Group, then class:
[ -8  -2   5  10 -16  -6 -14 -20   5   1   1  21   5  11  -4  14  27  19
  -5   6  16   2  -2   3  -4 -25   0   3   7   6  -3  18  -4   1  -2 -10
 -11] -> (82)/(66)
[  2  -6   0  15 -26 -10   1 -24  11  16  -9  22   0  11 -17   5  40  -4
 -55  10   6   5   5   0   2 -29 -10   9   0  -2 -21   9  -4  11  -7 -12
 -11] -> (79)/(63)
[ -4 -15  -3   1 -12 -12 -26   0 -15   5   9  15  -6  16  -2  21  19   3
  11   5  -1  -3 -10   0  -7 -23   1   0  -5   5   4   6   0   9  -3  -6
   2] -> (82)/(58)
[  4  -3   4  21   0 -15 -19  -7   5   4   1  14 -10  17  -2  15  12  -6
 -14  -8   5  12   2  -2   6   5  -2   4  -1  13  -3   4  -1   0  -8  -3
  -1] -> (75)/(64)
[ -1   1  -3  24 -11 -20 -19 -21   9  15   2  10  -9  17 -10  10  38  -5
 -36  18   4  17   6 -19  -4 -21  -5  26  -4  12  -2   6   1  -1  -8  -7
   0] -> (75)/(64)
[ -7   4  -3  24 -15 -14  -5 -29   2   7  -5  20 -20  10  -3   5  19  -9
 -56   2  10   4   5  -8  -1 -16  -3   3   2   2 -14  -2  -2  -5  -4  -4
  -8] -> (75)/(60)
[  1  -1  -3  10  -5 -12 -17   1   4   9   8   5   8   9   6  19  23  -1
 -16  -4  -2  -1  -2  -3 -10 -17  -1  -5   3   6  12   3  -1   4  -8 -13
   1] -> (82)/(58)
[ -1   6   3  17  -6 -14  13 -25  14  12   1  15   0  15 -22  -1  31  10
 -34  16   8   4   3   4  -4 -16  -4  10  -7  11 -10  13  13   3  -4  -7
  -7] -> (79)/(63)
[-10  -8  -8  16 -13 -10 -20 -11   7   2  -6  10  12   7  -9   7  13  22
 -36   9  23   9   7  -3 -12  12   0   2  -1   0  -9  12   9   8   6  -8
  -6] -> (82)/(66)
[ -3  -7   3  11 -14 -10 -13  -6   8   9   5  15 -16  24   0  17  27  -8
  -5  14  16   6   0   8  -1 -29  -5  12  -5  11  -1   7   0   4  -6  -5
   1] -> (82)/(45)
[ -2  10   0  19   0  -7 -14 -14   0  18   6  13 -10   4  -4  12  17  -3
  12  10   5   4   3   6  -7  -3   0   8   0  19   3   6  -1   4  -4 -11
   1] -> (82)/(45)
[ -5  -7  -2   7 -14 -13  -2 -17   7   9   2  17 -14   6  -6   6  24 -16
 -35  18   9   6   9   4   1 -16   0   8   1   8  -8  10 -12  -7  -5  -2
  -2] -> (79)/(44)
[  1  -4   4   8 -24 -11  -5  -9   6   0  -1  12  -5  12  -7   6  23  -4
 -33  -1   1   5   3  -3  -1  -6  -7   1  -2  14  -5   3  -1   4 -10  -3
  -1] -> (79)/(42)
[  3   1   5  23 -14 -15 -12 -20   9  14  -3  26 -21  25  -3   7  43   0
 -46  10  12  14   2  -5  -8 -14  -4   9  -1   5  -7   6  -2  -2 -13 -12
  -2] -> (75)/(60)
[-10  -6  -8  14 -14  -4 -10 -12   0   4   2  18  -5  17   2  -7  32   7
  -6   2  20   6   2  -1 -14 -17   0   2   0   4  -2  12  -2   0   6  -8
   0] -> (82)/(45)
[ -9   1  -5  10 -36 -10  -6 -18   3  10  16  23 -18  17  -4  19  34   8
  -8   7  24  10  -1   3  -7 -10  -4   0  -1   9  -7  19  -3  -2  -6 -12
   0] -> (82)/(45)
[ -2  -5  -6   5   3   4 -22  -4  -4  -2   6   3   2  -5   7   8   4 -12
 -39   3  12   4  13  -5 -12 -14  -5 -11   2   1 -12   8   0   7  11  -7
 -10] -> (82)/(58)
[  0   0  -2  16   1 -12 -13  -5  -4  -5  -6  18 -25   6   0  12  18 -14
 -35   8   7   7   6  -9  -5  -5   0   3   0   0 -15  -2   4   3   4   0
   7] -> (75)/(60)
[ -6  -7 -15  11 -20 -25  -4 -27  14   9  -2  20  -6   8  -8  12  28   0
 -38  10  14  16   1  -1 -14 -13  -5   9  -3  -4 -20  14   3   3  -3  64
 -11] -> (79)/(44)
[ -5  -4  -5  14 -18  -6 -19 -19   6   2   7  23  12  11   3  14  25   6
 -22   5  15  -3   8   1  -8 -21  -2   1   4   1 -12   8  -3   0   4 -10
  -5] -> (82)/(58)
[ -7  -8  -8  -5 -13   4   2  -1   6 -16   4  -4  -2  -2   3  -3   1  -2
  -9   3  10  -3   3   4  -9  -7   1   5  -2   6  -7  11   5  -2   4  -7
   5] -> (82)/(45)
[ -9  -5  -4  20  41  -9 -22 -15   3   5  -3  18  -2  17  -1   9  34   6
 -11   6  16   7  -4   4  -4 -29  -4  -1   0   4  10   7   8   3  -4  -9
   1] -> (82)/(58)
[  1   8  -1  -1 -11  -8 -12 -12  13  -3  13  10   5  17  -6  13  11   8
   2  -3   3   7   4   0  -4  -8  -2  -7   1   5 -11  13   0  -3  -5   0
 -11] -> (82)/(66)
[ 14 -13  -3 -29   0  -2   9  25   4 -12  -1 -11   0 -14  29  -2 -28 -36
 -34   1  -8  -3  16  -7  -4  30  -3 -10   4   4 -19 -12   0   5  -4  13
  15] -> (82)/(45)
[ -3 -10   0   5 -15 -10 -23  -1   1   4   7  14   6  17  -1  11  28   3
   1   7  12   2   8   5  -4 -27  -3   8   2   8  10  11  -3  -1  -9 -20
   1] -> (82)/(58)
[ -2  -5   3  28  -4 -12 -17 -15   5  11   1  17 -16  20  -8  12  37  -6
 -12   7  16  12   3  -2  -1  -9   1   9   8   5  -9   6 -13   0  -9  -3
   3] -> (75)/(64)
[ -1   4  -2  33  -4  -7 -20 -24   6   7  -2  12  -6  11  -7   2  22   9
  -9  -2   5   9  -2  -6  -4  -4   2   8   0   0  -5   5  -6  -4  -2  -3
   3] -> (75)/(64)
[ -6  -5   7   9 -16 -12  -3 -14   6   1  -3  20 -12   3  -2  13  23 -11
 -35   7  14  10   4  -2  -8 -17  -1   3  -3   5 -11   7  -2  -6  -1  -5
  -7] -> (79)/(42)
[ -3   1   1  29 -15 -19 -24 -28   9   4   1  19 -17  19  -1   6  25  -8
 -47   8   5   7   0  -7  -6 -17  -1   2   2   8 -12   6  -7   0   4  -2
  -9] -> (75)/(60)
[-13  -4  -3  19 -23 -21 -19 -18   1  13   6  28 -11  26  -5  13  49  15
  -6  10  19   4  -8   2  -6 -32  -4   7   1   9   5  22  -3   0  -5 -21
  -1] -> (82)/(45)
[ -7  -2   0   8 -13 -12  -6 -11   3  14   7  11 -11   7  -8   9  25   0
 -17  11   3   6   0   4  -1 -17  -3   5   3   2   0   7  -4   1  -5  -8
  -3] -> (79)/(42)
[  4  -4   4  10 -12  -5   5  -6   6  11  -3  14  -6   6  -9  23  14 -16
 -42   9  10   3   3   4  -4 -11  -2   5   3   6 -18   2   9   4  -9  -8
  -8] -> (79)/(44)
[-10  -8 -13   7 -20  -1  11 -13   0  10  11  22  -5  14  -7   6  30  -1
 -31   6  28   3   9  -8  -7 -19 -12  10   1   3 -21  13  -1  -8   7 -13
 -14] -> (79)/(44)
[  0  -4  -9  -1  -6 -10 -14  -3  -4   9  15  16 -18  19   5   4  22   5
   0  10 -10   1  -5  -3 -11  -7  -2   2  -5  11   1  11  -1   1 -11 -12
  25] -> (82)/(45)
[ -8   4  -4  10 -16  -9 -10 -18  -1   8   5  22  -6  17  -4  11  30   4
   4  14   0   7  -3  -3  -7 -14  -1  12   0  12 -12  12   3  -2  -9  -8
  -6] -> (82)/(66)
[ -3  16  -1  33 -11 -37  -4 -21  11  -2   8  14 -16   9 -20   7  26  -1
 -43   9  -8  12   4   6  -9 -21  -5  10   0   6  -8   9  -3   0  -9 -12
  -5] -> (79)/(63)
[  9  -3  -3   1 -25  -8  16 -15  10   6  -4   3  -6  -8 -15  -2   9  -8
 -64  12   7   8   6  -7  -2  -2  -3  -5 -10   4 -30   0   2  -2  -6  -3
  -6] -> (79)/(63)
[ -5  -5   2  20 -19  -8 -10 -20   6   3  -9  21 -13  12  -4   7  30  -2
 -17   6  18  11   1  -1  -3 -13   2   1   3  -3 -12  11 -10   1   5 -14
  -6] -> (75)/(49)
[  4  -1  -1   2  -7  -6   0  -7   3  -2 -17   7 -11   5  -1   7  10 -17
 -20   3   4   3   7  -7  -5   5  -1  10   3   3  -8   2   7   0  -6   1
   0] -> (79)/(44)
[  6  -7   9  25  -1 -11  -3 -15  -1  -8  -9  11 -12   0  -5  13  15 -32
 -62  12  10   9  10   0  -6 -15  -1   9  -2   4 -19  -7  -5  -6   4  -5
 -10] -> (79)/(44)
[ -1  -3  -5   9 -19  -2  -3 -26   6  15  -3  18 -11   7 -13   9  38   4
 -23  10   2   4  -2   1   0 -15  -2  17   2  10  -8   8  -5  -4  -3  -5
  -3] -> (79)/(44)
[ -6   1   0  -1 -18 -10   3 -22  -3   4  -4  10 -10   7  -5   4  17  -2
 -35   7   2  10   6  -3  -9  -9   0   2   2  11 -27  16   2  -5   1   1
 -10] -> (79)/(44)
[  3  10  -2   3  -7 -18  -7  10   2  -4   5   4 -24   2   3  15  11 -15
 -14   7   8   7   3  -1   1   5  -2  -3  -5   0  -9   6  -2  -4   1   6
   3] -> (75)/(49)
[  1   1   1  25 -28 -18 -23 -22   8  10  -2  25  11  35   0  15  42  13
 -18  10  19   7   1   1  -5 -35  -2   2   2  13  -4  22  -2   0   6 -29
 -12] -> (82)/(66)
[ -3   3   3  19 -12 -10  -5 -19   1   8  -1  33 -15  15  -3  13  18 -10
 -18   0   8   6  -3   2  -7 -18   0   4   0   2   3   8  -2  -2 -26  -3
   9] -> (75)/(49)
[  2 -13  -1   3  -8  -4 -15   5   3   5  -2  11  -8  17   0  19  20 -10
  -5  11   8   6   2   1  -4  -8  -2   3  -2   4  -4   6   2   1   6 -11
   4] -> (82)/(45)
[ 12   4   4 -11  -3 -11  11  16   9  -5  -2   3 -12  -9  -3   8  -6 -28
 -51   6 -14   3   3  -5   0  16  -2   0  -1  16 -12  -8   2   0 -11   4
  -4] -> (79)/(63)
[ -5   0  -9  15  27 -14 -11 -12  15   9   3  13 -15   9  -8   2  20  -2
 -15   6   4  10   0  -3  -8  -4   0  11   0   5  -4   8   9   5  -1  -4
   3] -> (75)/(64)
[ -8   5  -1  27  -9 -17 -13 -33  12  10  -4  23 -24  18  -5  11  37  -1
 -29   9  13  20   0 -13 -10 -14   2   7  -4  11 -13   9  -5  -1  -4   1
   0] -> (75)/(60)
[ -1   5  -4  12  -4 -25 -13   2   6   9   9  13 -12  26  -5  17  19  -8
 -12   9  -1   3   7 -27  -7 -16  -3  12   0  -3   8   5  -1  -1  -9 -16
   9] -> (82)/(45)
[ -3 -14   3  11 -17 -10 -18   0  12   8   7   9  -3  18   2  18  29  -7
 -11  10  21   3   1  10  -7 -20  -6  -6  -3   5  -4   9  -1  -6  -5 -13
  -7] -> (82)/(45)
[  1  -7  -1  29   9 -17 -17 -17  -1   4   5   2  -6  -2   1   5   6 -26
 -22   5  12  16   8  -1  -8  -8   0   4  -1  -1  -6   3   3   2   8  -6
   0] -> (75)/(64)

Group and class of each row:
[ -8   2  -2   2  -9  -2  -2   2   2   6  -9  -3   6   2  11  -8  -1  -2
  -3   2   3  14   4  -4  -6   5  -7 -10   3   1   0 -29   5   1  -2   2
  -3] -> (67)/Q662
[-19  -8  21   3   3   9   4   3   6  -8 -15 -11   0   3   5  -9  -3   5
 -13   0  20   9   3   1   8  -9   5 -10   5  -7   7 -41 -12   9  23   4
  20] -> (67)/Q599
[  9  -1  10  -5   0   5  -2  -3  -5  -3  -6 -10   5  -5  -1   0  -2  -1
  -5  -3   7  -6  16   1  -8  -2   6  -7  -4   2  -4 -10  -4   1  10   4
   1] -> (68)/Q838
[ 20  -4   7  -4  -7   7   7   5   6   6 -15   1  -4  -4   3   7   0   6
 -15 -10   8   1   3   9  -3  -3   3   2  -4  -5 -13 -13 -14   2  -4   1
  -1] -> (70)/Q781
[  7   7  -3  12  -5  -4   9  11 -12  11 -18   4  11 -20   3  -8   9 -15
  -4  -3  -4  -4   3   7   5   1  -1  -9  -8   6  14 -31  10   2 -17  -2
 -20] -> (72)/Q615
[  7  -1  -3 -10  -6   0   5   5   0   6 -10   9   0  -8   3  -5   7   2
  -3 -11  -4  -1   5   8   2   0   3   0  -6  -3   2  -9  -7   3 -12   7
  -7] -> (70)/Q926
[  2   5   4  -4  -2  -5   6   9   5   8  -5  -6   5 -13  -2  -4  -7  -9
  -4   0   1  10   4  -2   4  -5  -8   3 -10   2   9 -30   1  -4 -17   1
  -1] -> (72)/Q79
[  3   2  21   8  -2  17   5   6   2   0 -15 -11   7  -9   9  -1   4   3
 -11  -8   7   5   2  -3  -2  -5  -1   2   3   2  -1 -42  12   6   3  10
   1] -> (68)/Q434
[ 17  -5  11  -8  -1  -2  19  -2   4   9 -21  -8  -5 -10  -1  -1   0  -9
 -15  -8   2   0   2   9  12  -6  17  -3 -12   6  -2 -15 -18   5  21  11
   7] -> (72)/Q850
[ -4   2   3  -4  -4   3   6  14   0  11 -12   4  13 -16   5  -3   6  -1
  -1 -12   5   2  -1   5   0  -1   0  -3  -9  -3  -4 -10   2   5 -16  -4
  -7] -> (70)/Q569
[-12  -1  14   9  -6  -3   7   7  -2   1 -22  -8   8  -6   2 -12  -3  -8
  -8   0   7   2  -2   4   7  -6   0 -12  -3   1   7 -42   2   0  16   6
   1] -> (67)/Q879
